[[108, 137, 128, 108, 125, 122, 126, 128, 126, 129, 126], [121, 134, 126, 127, 125, 122, 125, 128, 126, 129, 134], [146, 126, 128, 152, 129, 122, 125, 128, 128, 129, 124], [103, 148, 129, 122, 125, 122, 125, 128, 124, 130, 124], [123, 137, 128, 129, 125, 122, 125, 128, 126, 129, 124], [127, 141, 135, 146, 129, 122, 125, 128, 126, 129, 110]]
The entry just left of the largest entry? 128
The entry just right of the smallest entry: 148
The entry just right of 141 is 135
The smallest entry: 103
The entry just right of 135? 146
